Here is a tiny trained network, its code and every weight. The questions are about switching its units off for an input and a target symbol, where a switched-off unit gives its printed mean instead of its output.

import numpy as np


def w(rows, s, z=0):
    codes = np.array(rows[::2]) - 128.0
    scale = np.full(codes.shape[1], s)
    scale[-1] = z or s
    return codes * scale


def norm(h):
    return h / np.sqrt((h * h).mean(-1, keepdims=True) + 1e-5)


def f(y):
    return np.maximum(y, 0)


def softmax(a):
    e = np.exp(a - a.max(-1, keepdims=True))
    return e / e.sum(-1, keepdims=True)


def log_softmax(a):
    a = a - a.max(-1, keepdims=True)
    return a - np.log(np.exp(a).sum(-1, keepdims=True))


def net(x, mask):
    ids = ['ΓΠΣΨαβδημτφω'.index(c) for c in x.split()]
    T = len(ids)
    res = E[ids] + P[:T]
    u = 0
    for l in range(3):
        q, k, v = (norm(res) @ M[l].T for M in (Q, K, V))
        z = softmax(np.where(np.tri(T) > 0, q @ k.T / 3**0.5, -1e9)) @ v
        res = res + np.where(mask[u], z, O[l][:, -1]) @ O[l][:, :-1]
        u += 1
        y = f(norm(res) @ A[l][:, :-1].T + A[l][:, -1])
        res = res + np.where(mask[u : u + 4], y, B[l][:, -1]) @ B[l][:, :-1]
        u += 4
    return log_softmax(norm(res)[-1] @ U[:, :-1].T + U[:, -1])


Q, K, V, O, A, B = {}, {}, {}, {}, {}, {}
E = w([
[99,158,188,100,156],'Γ',
[222,111,63,61,149],'Π',
[129,114,172,146,111],'Σ',
[157,19,86,178,58],'Ψ',
[96,86,172,131,46],'α',
[22,93,119,133,103],'β',
[205,86,201,109,131],'δ',
[43,53,184,13,36],'η',
[113,173,112,71,96],'μ',
[148,81,140,89,152],'τ',
[138,97,78,81,135],'φ',
[3,33,174,50,187],'ω',
],0.024)
P = w([
[142,207,106,205,126],'0',
[143,185,158,143,76],'1',
[166,195,146,97,78],'2',
[167,186,159,61,70],'3',
[167,171,166,39,53],'4',
[177,166,178,17,30],'5',
[170,156,200,1,19],'6',
],0.0077)
Q[0] = w([
[115,194,108,228,189],'L0H1',
[157,74,72,189,242],'L0H1',
[135,157,152,7,16],'L0H1',
],0.013)
K[0] = w([
[126,65,109,234,162],'L0H1',
[70,97,109,165,245],'L0H1',
[170,215,130,50,36],'L0H1',
],0.011)
V[0] = w([
[80,188,180,138,80],'L0H1',
[136,59,167,213,143],'L0H1',
[122,2,203,148,255],'L0H1',
],0.0088)
O[0] = w([
[115,93,153,77,84,205],'L0H1',
[163,150,167,139,133,1],'L0H1',
[68,58,255,216,203,11],'L0H1',
],0.012,0.0074)
A[0] = w([
[102,254,143,157,168,60],'L0N1',
[121,51,122,100,205,132],'L0N2',
[101,105,159,189,179,3],'L0N3',
[76,108,59,118,74,206],'L0N4',
],0.0097,0.0027)
B[0] = w([
[113,161,202,9,121,148],'L0N1',
[119,182,2,89,173,160],'L0N2',
[146,173,42,68,75,140],'L0N3',
[86,155,147,190,84,253],'L0N4',
],0.0095,0.0062)
Q[1] = w([
[218,179,103,155,200],'L1H1',
[92,153,96,162,70],'L1H1',
[177,9,109,181,115],'L1H1',
],0.015)
K[1] = w([
[167,147,49,211,219],'L1H1',
[63,225,88,84,57],'L1H1',
[163,244,189,193,164],'L1H1',
],0.011)
V[1] = w([
[9,120,29,170,41],'L1H1',
[161,1,71,87,150],'L1H1',
[19,51,135,149,142],'L1H1',
],0.0062)
O[1] = w([
[90,133,2,149,79,252],'L1H1',
[213,63,54,58,154,105],'L1H1',
[71,66,121,90,110,84],'L1H1',
],0.0095,0.0024)
A[1] = w([
[251,124,122,187,156,240],'L1N1',
[129,84,146,157,146,7],'L1N2',
[90,126,163,159,153,84],'L1N3',
[173,45,113,171,102,2],'L1N4',
],0.017,0.0024)
B[1] = w([
[108,23,161,63,44,254],'L1N1',
[171,57,89,83,94,152],'L1N2',
[180,184,26,38,99,233],'L1N3',
[46,5,40,222,153,154],'L1N4',
],0.012,0.0021)
Q[2] = w([
[158,189,219,91,135],'L2H1',
[123,180,157,153,63],'L2H1',
[40,250,150,104,164],'L2H1',
],0.017)
K[2] = w([
[110,120,169,71,100],'L2H1',
[124,171,138,137,3],'L2H1',
[52,215,166,119,155],'L2H1',
],0.017)
V[2] = w([
[115,218,92,198,82],'L2H1',
[172,183,253,172,192],'L2H1',
[227,122,41,164,209],'L2H1',
],0.0073)
O[2] = w([
[128,2,221,74,182,111],'L2H1',
[96,71,50,130,76,2],'L2H1',
[57,136,226,72,90,10],'L2H1',
],0.0073,0.0062)
A[2] = w([
[22,158,60,108,121,86],'L2N1',
[33,76,158,182,66,32],'L2N2',
[138,136,153,170,183,10],'L2N3',
[254,46,161,61,130,254],'L2N4',
],0.009,0.0033)
B[2] = w([
[84,120,220,206,161,244],'L2N1',
[254,145,176,106,212,151],'L2N2',
[122,122,114,113,147,128],'L2N3',
[106,181,136,208,244,254],'L2N4',
],0.0085,0.0063)
U = w([
[136,116,119,135,112,78],'Γ',
[140,128,69,152,245,160],'Π',
[101,209,226,93,112,102],'Σ',
[42,146,132,227,108,162],'Ψ',
[189,74,201,127,142,211],'α',
[36,40,99,73,174,101],'β',
[190,202,144,239,116,98],'δ',
[127,38,106,167,131,254],'η',
[95,218,1,217,87,35],'μ',
[203,126,136,138,35,155],'τ',
[219,81,87,81,126,139],'φ',
[92,31,131,39,81,101],'ω',
],0.012,0.0061)

Each question gives the input, a string of symbols that net reads in full, and the target symbol t.
The units are the heads (3 rows each of Q, K, V and O) and the neurons (one row each of A and B). Each row of codes is followed by its name. A weight is (code - 128) times the scale printed after its matrix; where a second scale follows, it is the last column's (O, A, B and U).
mask holds one flag per unit, layer by layer, with each layer's heads first. A switched-off unit (its flag False) gives its mean, the last column of its rows in O or B, instead of its output. The means were averaged over made-up inputs and are rounded, as every weight is.
A unit's drop is (log p(t) with every unit on - log p(t) with that unit switched off) / (log p(t) with every unit on - log p(t) with every unit switched off).
The circuit of an input: a set's keep is (log p(t) with only the set's units on - log p(t) with every unit switched off) / (log p(t) with every unit on - log p(t) with every unit switched off). Starting from the 12 units with the biggest drops (on a tie, the unit counted first), units are removed one at a time, each time the one whose removal leaves the highest keep (on an exact tie, the one counted first), for as long as the keep stays at least 0.8.
circuit, biggest first: the units of the circuit, biggest drop first
unit that matters most: the unit with the biggest drop
top k neurons: the k neurons with the biggest drops, biggest first
k most important neurons of layer l: the k neurons of layer l with the biggest drops, biggest first
drop of u: that unit's drop, to one decimal
input Γ Γ Γ Γ Σ, target δ: top neuron : L2N4
input Γ Γ Γ Σ η τ, target Π: circuit, biggest first : L2N4, L0H1
input Γ φ β φ η Γ, target μ: circuit, biggest first : L2H1, L0H1
input δ τ η τ φ φ τ, target μ: circuit, biggest first : L0H1, L2H1, L1N2
input τ τ β δ τ φ, target μ: circuit, biggest first : L0H1, L0N4
input Γ τ τ α Γ α β, target Ψ: circuit, biggest first : L2N1, L0N4
input δ φ Γ φ, target Σ: 2 most important neurons of layer 1 : L1N3, L1N1
input α η η δ, target α: circuit, biggest first : L0H1, L1N1, L2N4
input Ψ Γ Π Γ β, target Ψ: circuit, biggest first : L2N1, L0H1
input Γ β Γ, target Ψ: circuit, biggest first : L1H1, L2N1, L0H1
input Π Γ τ Γ τ, target Σ: top 2 neurons : L0N2, L0N1
input α Π τ τ δ, target α: circuit, biggest first : L1N1, L0H1, L2N4
input τ ω Γ τ Γ, target Π: circuit, biggest first : L0H1, L1H1, L2H1, L2N4
input τ Γ β Γ, target Ψ: circuit, biggest first : L0H1, L1H1, L2N1
input ω Γ τ Γ μ Γ Γ, target μ: circuit, biggest first : L0H1, L2H1
input Γ Γ τ Γ, target Π: unit that matters most : L1H1
input Γ Γ Σ, target δ: top 3 neurons : L2N4, L0N4, L2N1
input τ Γ τ, target Σ: 2 most important neurons of layer 1 : L1N3, L1N2
input Γ β τ Γ φ, target μ: top 3 neurons : L0N4, L1N1, L2N1
input δ φ φ Γ φ, target Σ: top neuron : L0N4
input Γ δ Γ τ, target Π: drop of L0H1 : 0.6
input τ φ τ, target μ: drop of L0N2 : 0.0
